Each row was made from one path, in order. Every step used is in the known rows, and no mark comes twice. Write each row's path.
Each row is shifted at random along 5 fixed directions that mean nothing.
Known rows
naru > zuvok > buro > gemaper > visase > gopa > dogot: 25,19,152,-230,69,-84,41,-126,16,9,-18,256,58,18,-149,105,-31,121,-35,219,-91,71,-65,114,217,-384,114,-207,48,-140,-37,-117,157,-56,-160,263,204,13,-336,11,-70,98,-26,-32,-359,210,6,-132,305,-79,-244,-357,62,-194,135,-62,-345,-31
kenom > zami > dogot > runuban > gopa > visase > gemaper > zuvok: 204,-86,-44,259,-21,-13,156,-28,-26,112,-90,227,38,-63,-32,276,-106,270,-48,-60,37,340,140,42,89,-239,21,-234,189,281,-261,-47,-104,-50,-420,171,15,57,-200,12,-113,-222,-10,23,-372,177,130,42,-57,-163,-121,-92,-157,-613,-145,-162,217,2
gopa > runuban > kenom > zami: -39,150,116,336,125,-99,48,-102,-22,139,44,176,188,12,-134,93,22,88,-24,108,-118,150,-175,71,-87,-64,-109,-246,-36,64,-428,-355,-50,58,-294,-6,8,-29,-31,-50,-271,-1,-254,-40,241,155,-63,9,266,126,144,63,-55,-261,142,29,-129,301
dogot > runuban > gopa > zami > zuvok > naru: 182,232,154,-116,-16,-51,236,104,146,222,-96,-87,193,-17,120,185,-75,180,-207,-406,-296,136,-4,38,136,-351,135,-258,44,299,-479,-238,-190,-68,1,187,-124,-25,-42,-12,-185,-233,50,-73,217,128,113,250,208,-397,-243,-22,127,-76,-181,25,-17,47
visase > gopa > dogot > runuban > kenom > naru > buro: -3,241,117,36,56,-85,-81,-131,-55,-60,118,304,59,-76,-63,284,-69,323,-108,-381,30,199,-19,131,-57,-464,-78,-136,53,-294,151,68,69,221,-152,74,127,34,-64,42,73,-169,65,271,-210,171,9,-290,-101,103,-137,-175,-323,-409,55,23,-284,-137
dogot > runuban > gopa > zami: -55,-358,69,178,-181,8,-37,-33,-43,-210,135,142,405,-84,-333,-79,135,290,-10,-78,83,99,26,176,42,323,-175,151,113,120,-267,49,127,303,-68,-102,83,-15,29,-3,-88,25,-35,161,-29,122,-34,-154,-82,268,11,102,-143,-293,154,60,-423,25
dogot > runuban > kenom > naru: 160,-84,85,163,116,-59,137,99,124,52,-7,-237,-43,-146,170,346,-10,-16,-226,-39,-265,10,117,-84,341,-316,269,-227,158,149,-360,-99,61,261,60,296,-105,-60,76,-85,33,-239,-94,364,386,34,-23,-51,122,-241,-109,-327,77,-47,68,91,-413,-164
gemaper > dogot > runuban > zami > zuvok > buro: 112,-90,70,31,-319,71,61,38,-72,-269,-212,293,52,-35,-381,-229,-46,62,-60,145,193,16,167,182,-52,20,-49,113,-233,-51,-114,303,19,-45,-350,97,209,37,97,61,-164,-2,34,82,-332,297,-69,-303,-198,26,-56,-40,-280,-223,193,-152,18,37
zuvok > buro > runuban > kenom > zami: -27,274,145,203,28,-108,86,-172,-132,158,-15,392,-17,142,-370,88,-60,178,-85,0,-38,333,-53,106,-237,-76,-224,-251,8,-60,-335,-414,-16,-154,-342,10,219,-14,-38,115,-451,-33,-351,-229,45,205,27,28,-31,105,240,50,-265,-323,27,-136,164,355
kenom > dogot > runuban > gopa > zami > zuvok > naru > buro > gemaper > visase: 247,119,176,-228,62,1,214,120,66,63,197,164,-8,-69,33,347,-22,301,-291,-182,-233,86,79,-22,412,-440,149,-37,-245,93,-65,-100,-211,-27,-395,191,-14,126,-131,-29,10,-81,78,219,-176,313,-17,70,16,-133,-239,-160,34,-313,-184,-71,-360,-139
dogot > runuban > gopa > zami > kenom > buro > naru: -112,200,315,13,0,-256,-62,-175,48,-27,218,420,-74,-91,-34,53,-47,-23,-134,37,18,64,-272,109,80,-280,78,-30,-80,-146,-145,-214,38,-8,-227,-3,99,100,-164,-133,-229,151,-133,248,-48,-171,-109,-104,-217,20,246,-264,-468,-63,30,79,-180,-37
naru > runuban > gopa > visase > gemaper > zuvok: -86,-101,-2,280,-2,-72,-15,-143,-14,-42,99,314,226,-18,-47,157,-87,135,-44,31,319,283,22,82,-104,-69,17,-108,102,138,-25,69,-69,-130,-606,67,15,36,-194,12,-85,79,70,38,-437,-125,0,-121,39,-56,170,-57,-178,-680,-99,6,218,-59
visase > gemaper > zuvok > naru > buro > runuban > gopa > zami: -16,80,113,200,-50,-15,12,-159,-65,-223,96,172,493,-135,-257,130,-31,479,-303,-399,181,232,-94,192,21,-120,-269,-57,-39,145,-164,147,2,259,-443,-108,-149,61,33,60,68,182,9,81,-399,103,-30,-187,179,36,82,71,-95,-518,-19,264,-187,42
zami > zuvok > naru > buro > runuban > kenom > dogot: -184,91,79,271,-33,-211,-2,-126,24,147,272,403,-222,5,25,450,-69,-97,-23,-295,180,222,-294,112,-266,-460,-25,-126,-124,-136,-55,-189,104,-76,-313,-37,154,18,-229,-17,-443,-376,-17,66,83,152,-32,-68,7,113,196,94,-251,-266,-108,-160,-231,227
zuvok > naru > runuban > zami > dogot: -3,-20,130,352,54,2,-28,-132,126,-271,157,138,329,-61,35,-32,-75,92,-43,-232,127,-81,-300,105,4,-174,-102,-267,0,-397,150,218,278,298,-215,-129,-206,-100,174,-77,2,193,-56,15,-165,35,-57,-259,558,-17,118,65,12,-151,221,349,-243,-32
visase > gopa > dogot > runuban > kenom > buro > gemaper: 120,195,77,302,52,-91,95,94,-44,151,104,225,-269,-128,11,350,-81,105,-164,-120,-203,71,10,77,296,-482,-121,-110,-244,-21,-328,-115,-167,-100,-167,138,126,93,-284,23,-136,-263,-16,211,-173,261,139,28,-204,-63,-143,-435,-149,-146,-14,-276,-278,101
visase > gopa > zami > runuban: -154,82,263,-93,-21,-106,-108,-396,48,121,367,416,45,188,-353,-125,21,285,198,-264,136,236,-269,231,-368,-29,-187,-121,202,-169,-193,-459,179,-168,198,-155,107,104,-112,-61,-346,159,46,-269,101,-39,24,57,75,157,452,188,-310,-199,15,-43,198,107
zuvok > naru > buro > gemaper > dogot > runuban > zami: -132,288,218,76,34,-31,-90,-167,55,-82,531,456,137,53,-42,31,-9,206,5,-29,279,153,-332,139,-191,-30,-279,-42,-80,-324,-80,30,145,-159,-317,-332,80,-89,-24,1,-395,123,29,-146,-94,84,-90,-262,-91,192,244,204,-363,-351,102,8,-12,-112
zami > dogot > runuban > gopa > visase: 25,-220,107,215,-38,-44,67,1,-25,-95,-21,114,130,-97,-81,192,124,191,56,-192,-9,11,84,71,82,37,9,65,153,68,-36,-28,112,413,-92,23,251,101,-49,-27,54,-310,28,94,17,125,102,17,-97,107,-101,-28,-37,-701,99,6,-473,-82
dogot > runuban > zami > zuvok: 1,-257,284,45,-112,-59,-20,-127,79,-67,27,298,277,102,-256,-157,14,124,140,-24,209,180,26,88,-139,35,-108,-134,89,30,-304,-119,44,-35,-283,63,-16,-120,176,-29,-242,263,-32,-65,-116,-8,20,-96,131,-42,146,67,-220,-284,12,30,71,19
dogot > runuban > gopa > zami > zuvok > buro > gemaper > visase > naru: -87,-198,467,-170,-141,-120,-139,-224,78,-207,285,400,177,-27,-118,13,53,40,-169,39,225,199,-61,119,84,-110,240,4,-73,-79,69,-130,-65,-233,-377,11,41,96,-210,-51,-295,173,-8,48,-205,-174,-154,-281,109,20,259,-268,-191,-201,-24,30,-256,-117
gopa > zami > dogot > runuban > kenom > buro > naru: 106,61,261,124,-8,-139,13,-52,6,-224,-51,166,97,-137,-96,126,-36,170,-283,18,9,64,-113,72,246,-359,75,-220,-49,-194,-7,34,67,276,-248,116,-10,54,20,-9,66,181,-71,369,-238,-25,-93,-236,17,-156,28,-354,-322,63,124,240,-213,-95
visase > gopa > runuban > kenom > zami > dogot: -129,445,254,257,328,-147,18,-290,152,174,277,247,114,20,153,181,-206,91,-10,-407,-64,117,-707,110,-156,-511,-120,-533,171,-250,-81,-391,311,155,-98,-129,-265,-75,-109,-162,-161,296,-199,-257,-21,-37,-30,30,685,-67,266,129,154,-454,179,394,-198,218
dogot > runuban > gopa > visase > gemaper > naru > zuvok > kenom > buro: -83,172,9,171,79,-122,50,-89,-42,4,285,316,68,-148,-116,133,-164,56,-242,-64,80,126,43,175,27,-420,9,25,-292,-152,-9,35,-126,15,-537,60,-85,48,-163,-79,-183,29,-69,293,-164,-6,-61,-130,-283,-146,135,-302,-488,-453,135,0,-67,-183
zami > kenom > dogot > runuban > gopa > visase > gemaper > naru: 427,130,162,-81,120,2,208,136,14,-108,-152,-199,115,-253,-31,254,-135,296,-380,-211,-192,198,226,-38,451,-646,237,-414,71,234,10,165,-76,26,-167,260,-296,87,-25,57,214,-268,29,137,-254,232,102,-181,174,-424,-159,-350,80,-340,10,79,-77,-273
dogot > runuban > zami > kenom > naru > zuvok > buro > gemaper > visase > gopa: -120,196,417,-459,216,-154,-13,-301,77,-130,281,331,158,102,-247,-26,-60,238,-333,35,133,171,-94,115,99,-416,79,-170,137,-231,-8,-188,219,-173,-201,235,-50,-55,-99,-40,19,751,-151,-60,-319,-139,-52,-220,110,-207,344,-348,-54,-364,181,189,-56,-174
gopa > dogot > runuban > zami > kenom > naru: 99,132,58,293,73,-53,84,-94,44,-6,-28,193,-253,-218,7,278,-59,36,-39,-389,-156,63,-80,12,107,-434,64,-79,9,-17,-364,1,17,269,-124,18,-120,24,87,-50,-33,-319,16,244,128,97,62,-47,-106,-66,-23,-187,-225,-273,50,-62,-177,46
visase > gemaper > dogot > runuban > gopa > zami > zuvok > buro > naru: 221,451,107,-99,-37,-152,90,58,37,86,148,210,-14,-128,102,265,-256,240,-250,-139,-139,119,-231,86,210,-418,59,-183,31,163,-298,-7,-144,-186,-250,55,42,142,-245,-48,-133,-261,82,-37,-221,128,60,-16,-142,-141,-84,-170,-280,-411,-183,-65,45,-53
naru > runuban > gopa > zami > zuvok > kenom > dogot: 14,-234,-237,385,-212,-99,87,-73,-168,-65,-5,461,44,-28,-553,173,-142,235,6,-552,119,318,63,224,-268,-229,-199,1,20,-62,-102,22,-25,172,-345,44,206,17,-216,114,-273,-472,34,112,-225,363,146,-74,-274,169,18,63,-482,-471,-25,-338,42,375
gemaper > dogot > runuban > zami > zuvok > naru: 117,69,128,25,-223,-10,126,-42,-2,-127,-199,231,85,21,-190,22,10,213,-3,-313,133,227,65,114,-178,-163,1,-78,0,-27,-165,124,-123,-121,-226,-2,74,-29,102,150,-233,-194,114,-79,-77,139,70,-101,-96,-202,-91,32,-239,-65,-46,-188,278,44
zami > zuvok > kenom > buro > gemaper > dogot > runuban > gopa > visase: -98,40,233,261,23,-109,74,-129,-35,-98,107,377,127,-78,-181,168,5,171,-33,-311,150,82,-113,136,-37,-161,-58,2,-70,0,-58,-114,46,213,-434,-10,232,108,-142,-27,-91,-1,62,68,-202,11,28,-47,-111,20,143,-78,-192,-910,137,57,-323,-12
gopa > zami > runuban > kenom > buro: 69,310,32,363,153,-12,122,25,-1,184,48,131,-69,-102,-115,210,-109,112,-218,-288,-160,56,-61,122,45,-426,-122,-123,-197,-27,-268,-114,-145,220,-129,55,-205,143,89,-23,-96,-25,22,229,-32,153,-46,107,-69,-131,2,-178,-202,-40,72,86,-119,69
runuban > gopa > visase > gemaper: -32,256,-11,265,140,-99,28,95,49,251,328,172,-90,-144,323,424,-82,10,-11,-230,-50,91,-136,53,56,-96,90,-54,-17,269,-294,-62,-207,-215,-178,-137,6,93,-296,-110,-183,-319,134,-162,43,-44,123,88,76,110,45,-64,29,-632,-189,-133,-190,44
zuvok > buro > gemaper > visase > naru > runuban > zami > kenom: -50,245,209,294,45,-47,-76,-147,30,-116,374,457,-38,-124,-67,-73,-114,-108,-196,-87,-19,-95,-66,83,47,-233,-37,108,-343,-113,-206,52,-50,-87,-472,43,-113,183,74,-115,-240,-155,37,135,-30,133,-19,-197,-103,174,320,-163,-241,-378,112,-149,-83,17
zami > kenom > dogot > runuban > gopa > visase > naru > zuvok > buro: -231,372,66,17,58,-162,-119,-147,53,60,398,321,-62,-133,149,243,-168,-139,-212,-103,150,2,-309,183,-85,-464,50,92,-228,-191,4,12,-37,-38,-364,-107,-64,50,-200,-132,-234,-135,57,-3,-89,-64,-62,-66,-217,-22,224,-15,-382,-651,37,106,-221,-55
visase > naru > zuvok > kenom > buro: 18,-74,-50,164,-54,-78,47,-32,-62,75,78,268,-30,-83,-147,-11,-100,-94,-202,174,-70,-19,280,119,114,-346,84,51,-348,-77,-128,-53,-195,-70,-302,231,45,72,-157,-103,-282,-149,-114,352,-6,115,-50,-71,-289,-82,-46,-416,-497,151,103,-237,-16,-25
kenom > dogot > runuban > zami > zuvok > naru > buro > gemaper: -10,198,241,56,-145,-101,-21,-65,-35,-21,193,531,-182,36,-96,192,-4,210,-11,-272,143,204,-36,140,-66,-365,-185,-70,-361,-278,-19,-94,-176,-295,-364,-132,323,-26,-211,85,-296,-114,56,43,-281,177,85,-158,-124,117,52,-13,-432,-243,-171,-240,-89,139
gemaper > gopa > runuban > zami > kenom > buro > zuvok: -64,314,39,219,5,-142,102,-143,-10,179,175,405,-223,7,-65,130,-157,24,-214,114,-71,129,-118,76,-2,-527,-81,-182,-129,203,-337,-295,-40,-19,-443,99,-10,161,-180,-99,-242,84,-164,1,19,113,-2,86,-124,-48,96,-297,-276,-96,-16,-136,25,196
kenom > dogot > runuban > gopa > zami > zuvok: 67,-268,120,202,-98,-61,53,1,76,-10,-13,125,330,-109,-100,104,-30,190,8,-390,42,96,-137,102,64,-150,-59,-117,47,278,-388,-47,-35,182,-222,54,-173,-21,49,-95,-49,37,64,117,-145,95,42,44,162,-51,-41,104,-48,-385,-41,115,-259,158
gopa > dogot > runuban > zami: 227,-145,96,41,49,64,74,51,50,-55,1,-31,327,-5,-232,-16,57,243,-77,246,-132,96,155,40,262,22,-153,-217,142,2,-404,-18,165,292,-35,144,-2,-122,103,15,-124,-30,-106,1,6,374,30,-113,199,-40,-231,-98,-24,-77,160,71,-248,-117
buro > zuvok > kenom > runuban > zami > dogot: 205,-175,104,274,-106,16,167,-223,-108,-189,-222,400,132,105,-715,-60,-103,401,32,-340,18,287,200,150,-107,-286,-277,-374,269,-223,-76,-95,295,413,-151,123,116,-63,185,187,-134,34,-192,-138,-270,373,133,-173,311,-36,-51,-107,-328,-253,105,-37,22,169
gopa > dogot > runuban > zami > zuvok > buro > gemaper > naru: 186,113,234,-74,-137,-18,95,29,-8,-125,35,264,-60,-104,-74,54,-104,216,-94,34,11,173,8,79,149,-470,3,-151,-219,-86,33,122,-113,-338,-476,-55,72,52,-154,131,-172,-258,6,96,-395,209,14,-259,-36,-133,-84,-156,-232,-284,-20,-178,-25,-157
kenom > buro > zuvok > naru > runuban: -276,297,-104,296,18,-197,-150,-126,65,39,548,276,202,-44,354,244,-130,-84,-120,-129,167,23,-393,70,-204,-144,22,-8,-243,-283,125,76,-148,-290,-493,-164,-47,45,-248,-95,-240,-156,45,31,304,-189,-34,18,-116,19,309,-13,-282,-184,-79,-7,161,-21
zami > kenom > runuban > dogot: 43,24,54,269,93,-96,82,-67,11,121,-39,118,-180,-24,-187,341,-51,-19,12,-329,-114,252,-104,100,1,-348,-148,-150,169,-101,-244,-173,75,296,157,136,-83,25,40,102,-188,-297,-2,30,68,241,105,24,223,-107,-37,-89,-200,-350,-88,-3,-206,65
zuvok > naru > buro > gemaper > gopa > zami > dogot: 53,81,224,105,-72,11,95,-55,114,-99,185,236,-47,-39,109,26,-81,135,-95,-199,-87,-59,-337,113,143,-374,58,-335,-102,-153,52,-104,293,110,-80,-65,-12,45,-119,-135,-64,39,-8,65,-206,144,-67,-114,386,7,-6,-7,8,-98,143,129,-344,137

Which path is each row?
-61,-15,84,53,-166,-190,-139,-146,-43,-274,282,372,381,38,-241,-86,-126,198,-140,158,189,100,-143,141,-78,24,7,-124,-5,-267,139,69,52,-118,-476,69,179,81,-149,-27,-53,9,-7,84,-142,-70,-51,-205,-166,80,344,-151,-512,-401,63,12,220,13
gemaper > gopa > zami > zuvok > buro > naru > runuban
233,60,65,167,29,-3,67,28,2,-60,192,48,315,-85,-151,91,0,392,-255,211,-156,43,102,101,260,-273,-218,-173,-48,206,-404,-5,-76,247,-262,34,-89,131,-38,-91,42,-251,-59,64,-44,409,-10,-115,135,99,-121,-199,-149,-275,61,-68,-209,37
visase > naru > buro > gemaper > gopa > runuban > zami
-18,74,24,-86,-63,-113,-107,-215,-49,-145,302,201,38,-30,-212,213,-119,186,-224,-287,219,378,-96,114,-107,-340,-73,-126,34,-295,184,-34,179,169,-202,85,16,-22,-242,30,-133,-122,10,68,-40,176,42,-198,-290,-85,189,-73,-398,-358,42,22,73,-99
visase > naru > buro > zuvok > kenom > dogot > runuban
-6,250,261,30,77,-139,41,-69,12,-11,248,235,-17,-121,62,165,-107,174,-187,-25,20,146,-162,77,89,-635,11,-171,-195,-73,96,-28,-111,-336,-384,-82,-87,107,-251,29,-82,-66,-46,176,-221,-22,-55,-200,14,-129,136,-274,-162,-199,30,-68,-68,-145
visase > gopa > runuban > kenom > buro > gemaper > naru
314,107,-16,230,30,-60,233,137,-11,33,-89,-77,0,-146,-92,523,-148,237,-468,-336,-158,207,37,46,285,-710,34,-456,-49,237,-295,-1,18,239,-223,336,-166,79,-70,17,26,-389,0,178,-141,491,69,-41,190,-256,-158,-223,12,-187,-63,-21,-225,220
visase > gemaper > gopa > zami > zuvok > naru > buro > runuban > kenom > dogot
-111,-64,147,44,-85,-57,-121,-165,-39,-75,462,636,88,64,-251,56,92,305,163,105,215,262,-74,196,-170,103,-282,140,30,-311,-139,1,121,-84,-344,-207,320,-13,-164,49,-406,-127,-5,-29,-169,262,14,-257,-291,411,45,40,-461,-448,68,-301,-159,-85
naru > buro > gemaper > visase > gopa > dogot > runuban > zami
-138,150,303,113,-99,-25,-97,-330,-100,-431,90,607,-101,-69,-553,-215,-1,98,-66,-189,281,166,-54,228,-175,-123,-199,194,-171,-346,-32,175,233,183,-445,3,73,94,139,90,-105,223,29,100,-428,160,-11,-434,-261,170,346,-132,-332,-560,318,-78,-65,19
zuvok > buro > gemaper > visase > gopa > dogot > runuban > zami > kenom
-37,-68,49,148,-91,-131,58,-172,-45,-127,126,352,123,-87,-297,168,-153,152,-185,-427,192,226,-157,182,-127,-499,-90,-135,-160,-85,49,-9,123,128,-492,41,20,32,-200,-12,-206,-129,-62,201,-296,255,-45,-233,86,37,150,52,-289,-431,30,2,-193,159
gemaper > naru > buro > runuban > gopa > zami > zuvok > kenom > dogot
218,-62,46,376,-142,-12,115,-124,-123,-142,-149,318,-71,-78,-266,109,-107,278,14,-190,-22,150,41,119,-13,-402,-147,-234,6,-211,46,87,95,155,-348,9,43,47,119,84,-120,-346,-199,69,-275,366,93,-192,26,14,-62,-37,-335,-312,125,-169,-41,117
gemaper > naru > zuvok > buro > runuban > kenom > zami > dogot
201,-22,146,306,27,-67,119,49,-46,35,-25,66,157,-138,36,198,21,73,-268,376,-150,7,147,-2,298,-215,98,-266,-262,217,-452,-96,-151,-166,-539,208,22,65,20,-79,-229,-243,-299,165,130,313,-24,-130,152,-5,34,-188,-110,-224,108,-133,-194,89
gopa > visase > gemaper > naru > zuvok > buro > runuban > kenom > zami
282,-170,-7,210,-40,11,123,-18,-53,-206,-217,-171,53,-128,-102,332,-52,259,-385,-77,-38,174,243,65,354,-476,-171,-139,-34,9,-12,218,43,478,-207,364,-61,98,57,93,175,-292,-41,406,-345,431,75,-286,291,-241,-273,-283,-56,-262,-41,105,-285,-218
gemaper > zuvok > kenom > naru > buro > runuban > dogot
175,25,46,153,-115,-66,79,-43,-40,83,1,274,-60,-45,-28,163,-40,205,-174,144,-206,22,300,-4,227,-493,-5,-172,-139,283,-317,-149,-119,56,-336,266,208,137,-83,-75,-95,-279,-92,224,131,365,78,-108,48,102,-269,-309,-249,12,-101,-269,-251,33
gopa > runuban > zami > kenom > naru > buro > zuvok
60,-174,46,171,-121,-151,24,71,57,11,162,206,89,80,-53,172,-81,95,-102,232,-83,179,-86,161,132,-134,-25,-228,175,-94,-154,-104,34,-13,-75,183,211,24,-234,6,-306,-333,-8,97,-106,184,53,-137,203,13,-76,-182,-305,-246,-54,-77,-191,14
gemaper > gopa > zami > zuvok > buro > naru > runuban > dogot
-114,75,286,-340,181,-126,-51,-154,117,-150,363,131,179,-60,208,51,-16,58,-364,49,71,-97,-178,48,246,-330,241,-17,-103,-114,112,9,130,-200,-241,223,-55,89,-249,-194,140,493,-96,249,-194,-95,-146,-285,200,-30,191,-351,199,-147,155,125,-333,-235
zuvok > kenom > naru > buro > gemaper > visase > gopa
50,48,146,273,5,-22,46,-140,144,3,284,245,33,-70,274,152,-96,60,-39,-104,29,-71,-263,57,62,-382,-98,-178,-117,-138,-54,32,237,92,-309,-80,-86,54,-1,-173,-211,-184,-95,72,-76,223,-43,-116,362,39,-4,85,-40,-187,8,47,-251,-81
gemaper > zuvok > naru > buro > runuban > zami > dogot
-147,3,142,256,104,-218,-86,-42,151,251,547,274,-41,111,301,389,-78,-84,-29,100,-50,197,-337,106,29,-240,7,-296,179,-170,-72,-373,10,-232,0,-13,145,25,-456,-80,-501,-427,23,-126,115,-39,74,3,313,63,142,-150,-197,-394,-144,-70,-247,8
buro > gemaper > gopa > visase > naru > runuban > dogot
-74,-361,-53,297,-168,-137,-8,-94,-85,-107,174,332,-94,-60,-256,235,96,135,42,228,85,198,115,267,39,-210,-157,264,-93,-110,-125,61,-53,175,-197,95,254,116,-307,20,-206,-412,57,331,-92,313,57,-281,-25,183,-117,-282,-368,-366,91,-368,-398,-48
naru > zuvok > kenom > buro > gemaper > visase > gopa > runuban > dogot
-78,366,50,342,149,-97,15,-78,-44,14,212,237,115,-153,65,261,-28,142,-208,-75,-18,77,-377,122,-35,-204,-125,-14,-262,-5,-317,-41,-170,5,-571,-132,-111,114,-112,-64,-82,-1,-142,82,3,177,-85,-69,36,169,189,29,-24,-530,140,9,-179,242
zuvok > buro > gemaper > visase > gopa > runuban > kenom > zami
-93,62,101,183,14,-160,-7,-265,-30,-87,67,334,277,-94,-282,203,-96,158,50,-244,45,235,-246,208,-56,-385,-132,-219,158,-156,13,-51,218,355,-425,40,123,45,-216,60,-167,-115,-153,60,-285,228,-73,-257,379,96,-146,-148,-164,-615,67,125,-592,-55
gemaper > naru > buro > zuvok > kenom > runuban > gopa > dogot
225,50,90,229,-35,-15,123,-139,-29,-51,86,305,-13,-20,-177,199,-151,371,-114,-211,-39,117,-5,113,63,-493,-187,-295,129,-101,-56,-16,176,248,-237,-12,-15,110,35,-1,-76,-359,-66,-159,-273,331,148,-26,65,-57,-43,-108,-306,-492,19,-90,-2,58
gemaper > gopa > visase > naru > zuvok > buro > runuban > zami > dogot
